Here is a tiny trained network, its code and every weight. The questions are about switching its units off for an input and a target symbol, where a switched-off unit gives its printed mean instead of its output.

import numpy as np


def w(rows, s, z=0):
    codes = np.array(rows[::2]) - 128.0
    scale = np.full(codes.shape[1], s)
    scale[-1] = z or s
    return codes * scale


def norm(h):
    return h / np.sqrt((h * h).mean(-1, keepdims=True) + 1e-5)


def f(y):
    return np.maximum(y, 0)


def softmax(a):
    e = np.exp(a - a.max(-1, keepdims=True))
    return e / e.sum(-1, keepdims=True)


def log_softmax(a):
    a = a - a.max(-1, keepdims=True)
    return a - np.log(np.exp(a).sum(-1, keepdims=True))


def net(x, mask):
    ids = ['αδζηξπσφψ'.index(c) for c in x.split()]
    T = len(ids)
    res = E[ids] + P[:T]
    u = 0
    for l in range(3):
        q, k, v = (norm(res) @ M[l].T for M in (Q, K, V))
        z = softmax(np.where(np.tri(T) > 0, q @ k.T / 2**0.5, -1e9)) @ v
        res = res + np.where(mask[u], z, O[l][:, -1]) @ O[l][:, :-1]
        u += 1
        y = f(norm(res) @ A[l][:, :-1].T + A[l][:, -1])
        res = res + np.where(mask[u : u + 4], y, B[l][:, -1]) @ B[l][:, :-1]
        u += 4
    return log_softmax(norm(res)[-1] @ U[:, :-1].T + U[:, -1])


Q, K, V, O, A, B = {}, {}, {}, {}, {}, {}
E = w([
[166,102,132,160],'α',
[173,109,150,173],'δ',
[112,149,93,82],'ζ',
[144,120,116,169],'η',
[71,168,130,72],'ξ',
[18,6,177,149],'π',
[203,32,40,62],'σ',
[102,179,109,173],'φ',
[188,107,208,51],'ψ',
],0.017)
P = w([
[235,254,76,100],'0',
[208,217,89,94],'1',
[200,171,115,96],'2',
[178,117,116,129],'3',
[155,86,136,140],'4',
[132,41,160,138],'5',
[117,21,181,142],'6',
[85,16,184,161],'7',
],0.006)
Q[0] = w([
[130,87,232,52],'L0H1',
[253,36,239,241],'L0H1',
],0.0051)
K[0] = w([
[113,149,70,114],'L0H1',
[232,159,164,2],'L0H1',
],0.0063)
V[0] = w([
[201,255,231,71],'L0H1',
[46,73,82,158],'L0H1',
],0.0024)
O[0] = w([
[3,173,144,100,253],'L0H1',
[151,46,242,123,26],'L0H1',
],0.0062,0.0016)
A[0] = w([
[83,145,40,83,98],'L0N1',
[254,103,138,197,255],'L0N2',
[75,180,168,169,164],'L0N3',
[94,123,91,46,119],'L0N4',
],0.0077,0.0079)
B[0] = w([
[42,196,169,141,183],'L0N1',
[30,205,129,106,254],'L0N2',
[106,44,2,65,151],'L0N3',
[61,173,152,181,195],'L0N4',
],0.0086,0.0078)
Q[1] = w([
[4,140,79,22],'L1H1',
[164,108,87,186],'L1H1',
],0.013)
K[1] = w([
[96,17,209,148],'L1H1',
[179,254,91,108],'L1H1',
],0.0097)
V[1] = w([
[67,104,38,252],'L1H1',
[102,41,92,118],'L1H1',
],0.011)
O[1] = w([
[156,153,7,223,1],'L1H1',
[71,229,81,105,54],'L1H1',
],0.013,0.003)
A[1] = w([
[254,68,16,11,1],'L1N1',
[198,70,94,105,86],'L1N2',
[124,191,71,13,177],'L1N3',
[116,168,205,153,142],'L1N4',
],0.0075,0.0039)
B[1] = w([
[90,212,16,32,137],'L1N1',
[2,171,158,15,129],'L1N2',
[73,134,195,178,254],'L1N3',
[154,108,107,91,205],'L1N4',
],0.0081,0.005)
Q[2] = w([
[210,72,133,146],'L2H1',
[175,4,160,42],'L2H1',
],0.016)
K[2] = w([
[115,250,157,164],'L2H1',
[232,199,176,106],'L2H1',
],0.018)
V[2] = w([
[62,77,145,55],'L2H1',
[115,102,251,251],'L2H1',
],0.011)
O[2] = w([
[54,67,25,94,253],'L2H1',
[108,83,212,255,154],'L2H1',
],0.012,0.0057)
A[2] = w([
[166,180,65,102,161],'L2N1',
[54,100,68,114,97],'L2N2',
[217,170,117,191,134],'L2N3',
[93,246,163,106,2],'L2N4',
],0.013,0.0067)
B[2] = w([
[13,39,118,168,192],'L2N1',
[234,189,152,142,254],'L2N2',
[245,80,151,65,157],'L2N3',
[76,75,34,172,165],'L2N4',
],0.012,0.0072)
U = w([
[171,154,136,120,152],'α',
[89,109,180,77,225],'δ',
[135,140,52,42,100],'ζ',
[191,68,98,188,255],'η',
[98,112,175,238,25],'ξ',
[123,248,150,137,125],'π',
[123,136,117,135,26],'σ',
[163,137,132,128,102],'φ',
[128,24,41,144,56],'ψ',
],0.017,0.0044)

Each question gives the input, a string of symbols that net reads in full, and the target symbol t.
The units are the heads (2 rows each of Q, K, V and O) and the neurons (one row each of A and B). Each row of codes is followed by its name. A weight is (code - 128) times the scale printed after its matrix; where a second scale follows, it is the last column's (O, A, B and U).
mask holds one flag per unit, layer by layer, with each layer's heads first. A switched-off unit (its flag False) gives its mean, the last column of its rows in O or B, instead of its output. The means were averaged over made-up inputs and are rounded, as every weight is.
A unit's drop is (log p(t) with every unit on - log p(t) with that unit switched off) / (log p(t) with every unit on - log p(t) with every unit switched off).
The circuit of an input: a set's keep is (log p(t) with only the set's units on - log p(t) with every unit switched off) / (log p(t) with every unit on - log p(t) with every unit switched off). Starting from the 12 units with the biggest drops (on a tie, the unit counted first), units are removed one at a time, each time the one whose removal leaves the highest keep (on an exact tie, the one counted first), for as long as the keep stays at least 0.8.
circuit, biggest first: the units of the circuit, biggest drop first
most important unit: the unit with the biggest drop
top k neurons: the k neurons with the biggest drops, biggest first
top k neurons in layer l: the k neurons of layer l with the biggest drops, biggest first
input σ η δ ζ ξ σ ζ ζ, target ζ: top 3 neurons : [L0N1; L0N4; L2N2]
input φ ζ ψ η σ ζ ζ, target ζ: top 2 neurons in layer 2 : [L2N2; L2N4]
input ζ ψ φ, target δ: most important unit : L1H1
input ζ η ψ ψ δ, target δ: circuit, biggest first : [L1H1; L0N2]
input ζ ξ ψ ζ ξ ζ, target π: top 4 neurons : [L2N2; L2N1; L0N3; L0N4]
input φ α η, target ψ: top 2 neurons : [L1N3; L2N4]
input ζ η δ ζ ζ η, target η: top 3 neurons : [L2N3; L1N3; L0N4]
input ξ ζ ζ ζ ξ η, target π: top 2 neurons : [L0N2; L2N2]
input δ η δ, target η: top 2 neurons in layer 1 : [L1N3; L1N4]
input ζ ζ ζ η ζ ψ δ φ, target δ: circuit, biggest first : [L0N2; L1H1; L0N3; L2N1]
input ψ ζ ζ η ζ φ φ η, target ψ: circuit, biggest first : [L0N1; L1N3]
input δ η η ζ δ, target η: top 3 neurons : [L2N3; L1N3; L2N2]
input ζ σ ψ ζ ζ ξ, target π: top 4 neurons : [L2N2; L1N3; L0N2; L1N1]
input ζ ζ ψ π δ, target π: circuit, biggest first : [L0N2]
input ζ ζ ψ η η φ α α, target ψ: circuit, biggest first : [L1H1; L0N3; L2H1]
input ζ ξ α δ φ ψ η, target δ: circuit, biggest first : [L1H1; L0N2]
input δ ζ ζ ζ η ζ η α, target η: circuit, biggest first : [L1H1; L2H1]
input ζ ξ η, target π: top 2 neurons : [L0N2; L0N3]
input ζ η ζ, target η: top 4 neurons : [L0N2; L0N3; L2N3; L2N4]
input ζ ζ π, target ζ: top 2 neurons in layer 0 : [L0N3; L0N4]
input ζ φ ζ, target ψ: most important unit : L2H1
input ζ ψ ζ ζ δ σ ζ ξ, target ζ: top 2 neurons : [L0N2; L2N2]
input ζ φ α, target ψ: top 2 neurons : [L0N3; L0N2]
input ψ ζ α, target δ: top 2 neurons : [L0N2; L0N4]
